Here is a tiny trained network, its code and every weight. The questions are about switching its units off for an input and a class, where a switched-off unit gives its printed mean instead of its output.

import numpy as np


def w(rows, s, z=0):
    codes = np.array(rows[::2]) - 128.0
    scale = np.full(codes.shape[1], s)
    scale[-1] = z or s
    return codes * scale


def norm(h):
    return h / np.sqrt((h * h).mean(-1, keepdims=True) + 1e-5)


def f(y):
    return y / 2 * (1 + np.tanh(0.7978845608 * (y + 0.044715 * y**3)))


def log_softmax(a):
    a = a - a.max(-1, keepdims=True)
    return a - np.log(np.exp(a).sum(-1, keepdims=True))


def net(x, mask):
    res = np.array(x, float).reshape(1, 7) / 4 @ E
    u = 0
    for l in range(2):
        y = f(norm(res) @ A[l][:, :-1].T + A[l][:, -1])
        res = res + np.where(mask[u : u + 7], y, B[l][:, -1]) @ B[l][:, :-1]
        u += 7
    return log_softmax(norm(res)[-1] @ U[:, :-1].T + U[:, -1])


A, B = {}, {}
E = w([
[124,124,128,134,125],'x0',
[180,1,156,115,99],'x1',
[119,104,126,154,120],'x2',
[168,184,69,41,60],'x3',
[118,108,130,161,118],'x4',
[68,64,75,103,157],'x5',
[128,123,128,131,126],'x6',
],0.0095)
A[0] = w([
[108,104,173,62,149,110],'0.n0',
[187,78,160,83,254,153],'0.n1',
[238,105,75,93,142,3],'0.n2',
[125,37,96,36,79,76],'0.n3',
[9,141,61,63,143,110],'0.n4',
[122,191,145,21,154,104],'0.n5',
[222,62,153,180,112,61],'0.n6',
],0.0095,0.0042)
B[0] = w([
[85,40,142,171,123,140],'0.n0',
[56,143,151,242,21,217],'0.n1',
[196,187,119,69,110,157],'0.n2',
[153,92,236,112,211,253],'0.n3',
[212,91,7,226,200,251],'0.n4',
[148,84,108,164,115,222],'0.n5',
[205,218,132,114,2,216],'0.n6',
],0.0075,0.0041)
A[1] = w([
[218,91,115,107,219,180],'1.n0',
[159,237,86,174,155,144],'1.n1',
[101,206,177,101,244,109],'1.n2',
[65,75,5,61,112,91],'1.n3',
[108,253,101,57,67,127],'1.n4',
[75,167,202,93,202,146],'1.n5',
[54,54,194,111,80,2],'1.n6',
],0.0072,0.0044)
B[1] = w([
[113,179,229,170,124,222],'1.n0',
[62,104,182,54,116,253],'1.n1',
[189,47,204,162,132,151],'1.n2',
[225,127,76,171,171,150],'1.n3',
[65,89,64,106,154,208],'1.n4',
[254,81,211,48,150,135],'1.n5',
[112,6,50,155,124,142],'1.n6',
],0.0089,0.0039)
U = w([
[139,111,217,93,142,253],'0',
[68,186,87,35,73,142],'1',
[65,118,109,167,156,108],'2',
[165,146,22,132,123,66],'3',
[153,139,174,166,34,74],'4',
[172,151,155,9,25,7],'5',
[60,39,141,136,88,47],'6',
],0.011,0.0048)

Each question gives the input, the list of numbers given to net, and the class t.
The units are the neurons (one row each of A and B). Each row of codes is followed by its name. A weight is (code - 128) times the scale printed after its matrix; where a second scale follows, it is the last column's (A, B and U).
mask holds one flag per neuron, layer by layer. A switched-off neuron (its flag False) gives its mean, the last column of its row in B, instead of its output. The means were averaged over made-up inputs and are rounded, as every weight is.
A unit's drop is (log p(t) with every unit on - log p(t) with that unit switched off) / (log p(t) with every unit on - log p(t) with every unit switched off).
The circuit of an input: a set's keep is (log p(t) with only the set's units on - log p(t) with every unit switched off) / (log p(t) with every unit on - log p(t) with every unit switched off). Starting from the 12 units with the biggest drops (on a tie, the unit counted first), units are removed one at a time, each time the one whose removal leaves the highest keep (on an exact tie, the one counted first), for as long as the keep stays at least 0.8.
circuit, biggest first: the units of the circuit, biggest drop first
k most important neurons: the k neurons with the biggest drops, biggest first
k most important neurons of layer l: the k neurons of layer l with the biggest drops, biggest first
input [6,7,-2,-4,4,-2,6], class 4: circuit, biggest first : [0.n6, 0.n1]
input [-5,3,6,-7,-5,-4,6], class 4: circuit, biggest first : [0.n6, 0.n3]
input [3,1,5,5,-4,4,-2], class 0: circuit, biggest first : [0.n3]
input [-6,3,-5,-5,4,-5,-5], class 4: circuit, biggest first : [0.n6, 0.n3]
input [-7,-7,8,-1,0,-3,7], class 0: 4 most important neurons : [1.n2, 0.n6, 0.n1, 1.n5]
input [0,6,0,5,2,3,0], class 0: 2 most important neurons : [0.n3, 1.n0]
input [7,8,-3,7,-2,7,5], class 0: 2 most important neurons : [0.n3, 1.n0]
input [1,-8,4,1,1,3,-8], class 3: 3 most important neurons : [0.n4, 0.n3, 1.n3]
input [-8,7,-1,-3,-2,-3,7], class 4: 2 most important neurons : [0.n6, 0.n1]
input [7,7,-8,-5,-8,-5,-4], class 4: circuit, biggest first : [0.n1, 0.n6]
input [6,-6,5,0,7,-4,5], class 0: 4 most important neurons of layer 0 : [0.n6, 0.n1, 0.n4, 0.n5]
input [-8,-4,-1,8,2,4,-6], class 3: 2 most important neurons : [0.n4, 1.n3]
input [5,-4,-1,2,-6,2,-6], class 3: 2 most important neurons : [0.n4, 0.n3]
input [2,2,0,-3,-4,-2,-2], class 4: circuit, biggest first : [0.n6]
input [-5,0,-3,1,-1,-3,-7], class 1: circuit, biggest first : [0.n3, 0.n4, 1.n4]
input [6,-8,8,2,2,-5,-2], class 1: 2 most important neurons : [0.n3, 1.n4]
input [8,7,-4,1,6,-1,-6], class 5: 2 most important neurons : [0.n6, 0.n4]
input [-4,7,3,-2,1,0,1], class 4: 2 most important neurons of layer 1 : [1.n1, 1.n4]
input [-5,-4,4,-2,1,-1,6], class 0: 2 most important neurons of layer 1 : [1.n5, 1.n2]
input [-2,-7,2,6,-5,5,-6], class 3: circuit, biggest first : [0.n4]
